Below are the code and all the weights of a small trained network. Each question names an input and a class and asks about switching units off, where a switched-off unit gives its printed mean instead of its output.

import numpy as np


def w(rows, s, z=0):
    codes = np.array(rows[::2]) - 128.0
    scale = np.full(codes.shape[1], s)
    scale[-1] = z or s
    return codes * scale


def norm(h):
    return h / np.sqrt((h * h).mean(-1, keepdims=True) + 1e-5)


def f(y):
    return y / 2 * (1 + np.tanh(0.7978845608 * (y + 0.044715 * y**3)))


def log_softmax(a):
    a = a - a.max(-1, keepdims=True)
    return a - np.log(np.exp(a).sum(-1, keepdims=True))


def net(x, mask):
    res = np.array(x, float).reshape(1, 6) / 4 @ E
    u = 0
    for l in range(2):
        y = f(norm(res) @ A[l][:, :-1].T + A[l][:, -1])
        res = res + np.where(mask[u : u + 8], y, B[l][:, -1]) @ B[l][:, :-1]
        u += 8
    return log_softmax(norm(res)[-1] @ U[:, :-1].T + U[:, -1])


A, B = {}, {}
E = w([
[81,183,69,138,181,64,155,110,11],'x0',
[119,77,123,109,104,70,79,9,128],'x1',
[205,116,168,151,119,228,138,110,121],'x2',
[108,42,80,117,125,74,190,80,58],'x3',
[165,134,76,139,74,124,255,72,80],'x4',
[210,145,49,99,68,176,86,165,74],'x5',
],0.0038)
A[0] = w([
[96,131,112,139,122,101,241,133,130,81],'0.n1',
[129,160,198,131,149,153,82,176,244,5],'0.n2',
[63,210,121,129,198,96,71,225,81,83],'0.n3',
[150,128,100,131,135,153,169,139,87,51],'0.n4',
[159,253,109,154,165,179,178,154,61,66],'0.n5',
[76,136,154,171,166,72,137,74,123,83],'0.n6',
[166,90,183,167,119,198,157,138,127,3],'0.n7',
[133,103,129,150,94,90,193,50,125,27],'0.n8',
],0.0061,0.0041)
B[0] = w([
[131,95,103,157,120,118,159,168,59,174],'0.n1',
[12,185,210,126,2,165,74,114,199,251],'0.n2',
[90,49,87,73,233,132,164,175,124,239],'0.n3',
[121,126,148,145,109,100,156,74,156,131],'0.n4',
[141,227,136,206,102,124,117,108,132,230],'0.n5',
[117,166,112,92,163,100,130,113,107,182],'0.n6',
[160,102,140,130,200,118,122,98,121,151],'0.n7',
[68,159,120,115,165,136,125,223,126,163],'0.n8',
],0.0072,0.0031)
A[1] = w([
[173,127,63,79,36,135,58,138,115,103],'1.n1',
[44,167,137,144,182,22,130,23,95,149],'1.n2',
[135,144,139,128,110,162,92,204,239,78],'1.n3',
[45,115,154,82,151,94,78,115,161,138],'1.n4',
[160,62,190,133,114,181,156,100,166,77],'1.n5',
[128,151,168,133,84,145,87,128,226,45],'1.n6',
[108,126,191,136,103,138,63,102,211,3],'1.n7',
[122,103,100,102,109,99,255,84,106,17],'1.n8',
],0.0064,0.0041)
B[1] = w([
[134,161,210,116,99,19,126,41,123,178],'1.n1',
[209,97,144,56,196,146,58,112,172,253],'1.n2',
[92,155,157,85,166,134,67,101,164,218],'1.n3',
[140,158,152,112,14,105,125,85,107,229],'1.n4',
[157,93,174,126,196,160,132,189,208,167],'1.n5',
[29,159,96,78,192,155,83,174,142,213],'1.n6',
[28,227,94,124,108,172,122,193,113,203],'1.n7',
[36,128,87,158,125,114,184,253,103,166],'1.n8',
],0.0059,0.0044)
U = w([
[93,101,119,162,110,147,120,93,129,7],'0',
[192,198,97,172,175,161,123,133,100,111],'1',
[33,173,165,113,93,191,80,154,186,168],'2',
[158,49,164,147,141,179,165,155,180,94],'3',
[141,166,112,198,3,103,182,105,71,157],'4',
[74,67,66,95,190,95,163,184,77,170],'5',
[94,102,116,160,106,150,117,98,127,2],'6',
[164,90,165,64,126,91,64,34,150,168],'7',
],0.015,0.0079)

Each question gives the input, the list of numbers given to net, and the class t.
The units are the neurons (one row each of A and B). Each row of codes is followed by its name. A weight is (code - 128) times the scale printed after its matrix; where a second scale follows, it is the last column's (A, B and U).
mask holds one flag per neuron, layer by layer. A switched-off neuron (its flag False) gives its mean, the last column of its row in B, instead of its output. The means were averaged over made-up inputs and are rounded, as every weight is.
A unit's drop is (log p(t) with every unit on - log p(t) with that unit switched off) / (log p(t) with every unit on - log p(t) with every unit switched off).
The circuit of an input: a set's keep is (log p(t) with only the set's units on - log p(t) with every unit switched off) / (log p(t) with every unit on - log p(t) with every unit switched off). Starting from the 12 units with the biggest drops (on a tie, the unit counted first), units are removed one at a time, each time the one whose removal leaves the highest keep (on an exact tie, the one counted first), for as long as the keep stays at least 0.8.
circuit, biggest first: the units of the circuit, biggest drop first
unit that matters most: the unit with the biggest drop
top k neurons: the k neurons with the biggest drops, biggest first
top k neurons in layer l: the k neurons of layer l with the biggest drops, biggest first
input [6,5,-1,-7,-8,-4], class 7: top 2 neurons => (0.n3 1.n2)
input [4,-2,6,5,2,1], class 4: top 2 neurons in layer 0 => (0.n3 0.n5)
input [4,5,-3,5,-7,-1], class 7: unit that matters most => 1.n2
input [-5,-8,5,6,6,-1], class 5: top 2 neurons in layer 1 => (1.n8 1.n4)
input [1,-8,7,2,6,-8], class 4: circuit, biggest first => (0.n3 0.n1)
input [-4,1,6,-5,7,-2], class 3: circuit, biggest first => (0.n7 1.n5)
input [7,7,6,-7,-1,-1], class 7: top 2 neurons => (1.n2 0.n2)
input [-8,3,-2,3,6,-8], class 5: circuit, biggest first => (0.n2 1.n8)
input [2,-8,0,2,-3,5], class 1: top 3 neurons => (0.n5 1.n8 1.n6)
input [-4,-2,7,8,-3,7], class 3: top 2 neurons in layer 0 => (0.n2 0.n7)
input [2,-6,3,8,-3,4], class 4: top 2 neurons => (0.n5 1.n2)
input [3,6,3,-3,-1,6], class 4: top 2 neurons in layer 1 => (1.n2 1.n3)
input [3,4,8,-4,3,2], class 1: top 2 neurons => (1.n4 0.n2)
input [2,4,-5,8,0,7], class 7: circuit, biggest first => (1.n2)
input [-2,-1,-5,1,-1,4], class 5: top 2 neurons => (0.n2 0.n3)
input [6,-7,0,0,6,-1], class 4: top 2 neurons => (0.n5 0.n1)
input [-7,4,-2,-4,3,8], class 7: top 2 neurons => (1.n1 0.n2)
input [6,-8,-2,-8,4,3], class 1: top 2 neurons => (0.n5 0.n3)
input [4,-6,-2,-6,5,4], class 1: top 3 neurons => (0.n5 0.n3 1.n4)
input [3,1,-8,-3,-4,-1], class 5: circuit, biggest first => (0.n3)
input [-3,-6,-3,8,-6,-7], class 7: top 2 neurons in layer 0 => (0.n8 0.n6)
input [1,2,7,-5,8,1], class 4: top 3 neurons in layer 1 => (1.n2 1.n6 1.n3)
